Here is a tiny trained network, its code and every weight. The questions are about switching its units off for an input and a target symbol, where a switched-off unit gives its printed mean instead of its output.

import numpy as np


def w(rows, s, z=0):
    codes = np.array(rows[::2]) - 128.0
    scale = np.full(codes.shape[1], s)
    scale[-1] = z or s
    return codes * scale


def f(y):
    return y / 2 * (1 + np.tanh(0.7978845608 * (y + 0.044715 * y**3)))


def softmax(a):
    e = np.exp(a - a.max(-1, keepdims=True))
    return e / e.sum(-1, keepdims=True)


def log_softmax(a):
    a = a - a.max(-1, keepdims=True)
    return a - np.log(np.exp(a).sum(-1, keepdims=True))


def net(x, mask):
    ids = ['αβγδζθσψ'.index(c) for c in x.split()]
    T = len(ids)
    res = E[ids] + P[:T]
    u = 0
    for l in range(2):
        r = res
        for j in range(2):
            rows = slice(2 * j, 2 * j + 2)
            q, k, v = (r @ M[l][rows].T for M in (Q, K, V))
            z = softmax(np.where(np.tri(T) > 0, q @ k.T / 2**0.5, -1e9)) @ v
            o = O[l][rows]
            res = res + np.where(mask[u + j], z, o[:, -1]) @ o[:, :-1]
        u += 2
        y = f(res @ A[l][:, :-1].T + A[l][:, -1])
        res = res + np.where(mask[u : u + 8], y, B[l][:, -1]) @ B[l][:, :-1]
        u += 8
    return log_softmax(res[-1] @ U[:, :-1].T + U[:, -1])


Q, K, V, O, A, B = {}, {}, {}, {}, {}, {}
E = w([
[137,117,153,206],'α',
[88,147,254,44],'β',
[132,137,180,176],'γ',
[162,179,143,174],'δ',
[130,81,110,229],'ζ',
[136,144,208,148],'θ',
[47,56,92,124],'σ',
[168,130,37,254],'ψ',
],0.0056)
P = w([
[216,53,189,114],'0',
[91,150,133,145],'1',
[192,189,204,215],'2',
[177,46,126,102],'3',
[66,172,79,95],'4',
[192,192,192,225],'5',
[169,70,80,118],'6',
[10,163,42,111],'7',
[123,193,207,254],'8',
],0.0083)
Q[0] = w([
[156,245,143,187],'0.h0',
[139,82,134,114],'0.h0',
[106,119,127,116],'0.h1',
[114,112,113,102],'0.h1',
],0.012)
K[0] = w([
[44,249,78,111],'0.h0',
[164,92,111,138],'0.h0',
[127,163,114,139],'0.h1',
[141,151,127,143],'0.h1',
],0.011)
V[0] = w([
[42,152,19,147],'0.h0',
[3,252,121,125],'0.h0',
[115,31,125,142],'0.h1',
[120,14,164,115],'0.h1',
],0.0055)
O[0] = w([
[171,213,97,92,43],'0.h0',
[54,255,121,254,3],'0.h0',
[230,161,156,147,217],'0.h1',
[212,127,173,207,223],'0.h1',
],0.0057,0.00082)
A[0] = w([
[254,64,90,177,88],'0.n0',
[110,176,85,206,172],'0.n1',
[16,2,84,51,160],'0.n2',
[161,120,171,144,172],'0.n3',
[111,164,15,157,186],'0.n4',
[28,214,154,121,139],'0.n5',
[174,81,175,79,193],'0.n6',
[187,171,212,223,254],'0.n7',
],0.0059,0.0062)
B[0] = w([
[113,168,170,84,149],'0.n0',
[80,132,123,199,176],'0.n1',
[152,2,114,46,153],'0.n2',
[183,113,146,167,161],'0.n3',
[73,97,97,188,164],'0.n4',
[94,183,141,104,147],'0.n5',
[155,96,173,127,167],'0.n6',
[192,123,183,231,254],'0.n7',
],0.0062,0.0086)
Q[1] = w([
[181,38,126,88],'1.h0',
[122,195,196,236],'1.h0',
[120,121,2,19],'1.h1',
[87,204,114,87],'1.h1',
],0.0061)
K[1] = w([
[163,90,146,113],'1.h0',
[57,145,81,94],'1.h0',
[246,107,168,155],'1.h1',
[159,75,133,116],'1.h1',
],0.011)
V[1] = w([
[109,62,101,150],'1.h0',
[110,183,102,156],'1.h0',
[123,7,100,65],'1.h1',
[146,170,161,90],'1.h1',
],0.012)
O[1] = w([
[224,27,51,72,240],'1.h0',
[180,243,77,55,3],'1.h0',
[114,3,205,61,8],'1.h1',
[12,167,219,186,20],'1.h1',
],0.0061,0.0034)
A[1] = w([
[100,226,67,152,125],'1.n0',
[202,138,149,159,154],'1.n1',
[59,177,183,174,166],'1.n2',
[109,54,120,151,130],'1.n3',
[75,154,254,45,253],'1.n4',
[150,118,157,147,211],'1.n5',
[149,158,69,154,161],'1.n6',
[191,142,114,134,123],'1.n7',
],0.0093,0.0042)
B[1] = w([
[85,167,237,53,227],'1.n0',
[100,90,82,66,255],'1.n1',
[7,135,206,195,172],'1.n2',
[161,149,150,23,218],'1.n3',
[2,159,40,154,164],'1.n4',
[109,37,65,125,214],'1.n5',
[189,225,146,34,217],'1.n6',
[117,136,88,59,186],'1.n7',
],0.0061,0.0092)
U = w([
[143,137,120,184,178],'α',
[13,100,131,215,80],'β',
[107,138,173,162,105],'γ',
[71,171,251,45,4],'δ',
[166,93,46,198,181],'ζ',
[90,134,178,180,111],'θ',
[149,51,130,118,228],'σ',
[167,172,80,2,100],'ψ',
],0.0059,0.0026)

Each question gives the input, a string of symbols that net reads in full, and the target symbol t.
The units are the heads (2 rows each of Q, K, V and O) and the neurons (one row each of A and B). Each row of codes is followed by its name. A weight is (code - 128) times the scale printed after its matrix; where a second scale follows, it is the last column's (O, A, B and U).
mask holds one flag per unit, layer by layer, with each layer's heads first. A switched-off unit (its flag False) gives its mean, the last column of its rows in O or B, instead of its output. The means were averaged over made-up inputs and are rounded, as every weight is.
A unit's drop is (log p(t) with every unit on - log p(t) with that unit switched off) / (log p(t) with every unit on - log p(t) with every unit switched off).
most important unit: the unit with the biggest drop
top k neurons: the k neurons with the biggest drops, biggest first
k most important neurons of layer l: the k neurons of layer l with the biggest drops, biggest first
heads that matter: for each layer, one digit per head in row order, 1 if its drop is at least 0.15 and else 0, layers parted by /
input β σ δ, target σ: heads that matter => 10 / 11
input α ζ σ, target ζ: heads that matter => 10 / 00
input σ δ σ, target δ: heads that matter => 11 / 11
input ψ δ θ δ ζ θ, target ζ: top 3 neurons => 0.n7, 1.n0, 1.n3
input σ β θ, target β: most important unit => 1.n2
input β δ ζ, target δ: top 3 neurons => 1.n0, 0.n2, 1.n6
input α δ ψ σ δ θ, target δ: heads that matter => 10 / 11
input δ ψ δ δ σ α, target σ: top 2 neurons => 0.n2, 0.n7
input δ σ ψ β ψ γ, target ψ: heads that matter => 10 / 11
input δ δ ψ ψ γ γ ψ σ ζ, target σ: heads that matter => 00 / 11
input δ ψ γ γ β σ, target β: top 2 neurons => 0.n7, 1.n2
input ψ σ α δ ψ β β β, target β: heads that matter => 10 / 11
input ψ θ δ ζ ψ σ ψ ζ δ, target ζ: 2 most important neurons of layer 1 => 1.n0, 1.n3
input ψ σ δ γ ψ σ ψ δ ψ, target δ: most important unit => 0.h0
input ψ γ θ σ α β γ δ γ, target δ: 3 most important neurons of layer 0 => 0.n5, 0.n2, 0.n6
input ψ δ σ ζ ζ θ σ σ ψ, target σ: heads that matter => 00 / 11
input ψ δ θ σ α γ δ β ψ, target β: heads that matter => 10 / 01
input σ θ ψ δ ζ β θ β ζ, target β: 3 most important neurons of layer 0 => 0.n1, 0.n5, 0.n7
input ψ σ θ, target σ: heads that matter => 10 / 11
input δ ψ ψ σ ψ δ θ β, target β: most important unit => 1.n4
input ψ β δ δ σ δ β σ θ, target σ: heads that matter => 00 / 11
input σ σ γ, target σ: heads that matter => 10 / 11
input σ ψ σ, target ψ: top 2 neurons => 0.n2, 1.n6
input β α ζ α σ σ, target σ: top 2 neurons => 0.n7, 0.n2
input θ ζ δ σ ζ γ, target ζ: top 2 neurons => 1.n0, 0.n7
input δ θ δ ψ ζ θ β σ δ, target σ: heads that matter => 00 / 11
input ψ σ ζ θ ψ α, target ψ: most important unit => 1.h0
input ζ β β θ σ, target σ: heads that matter => 10 / 10
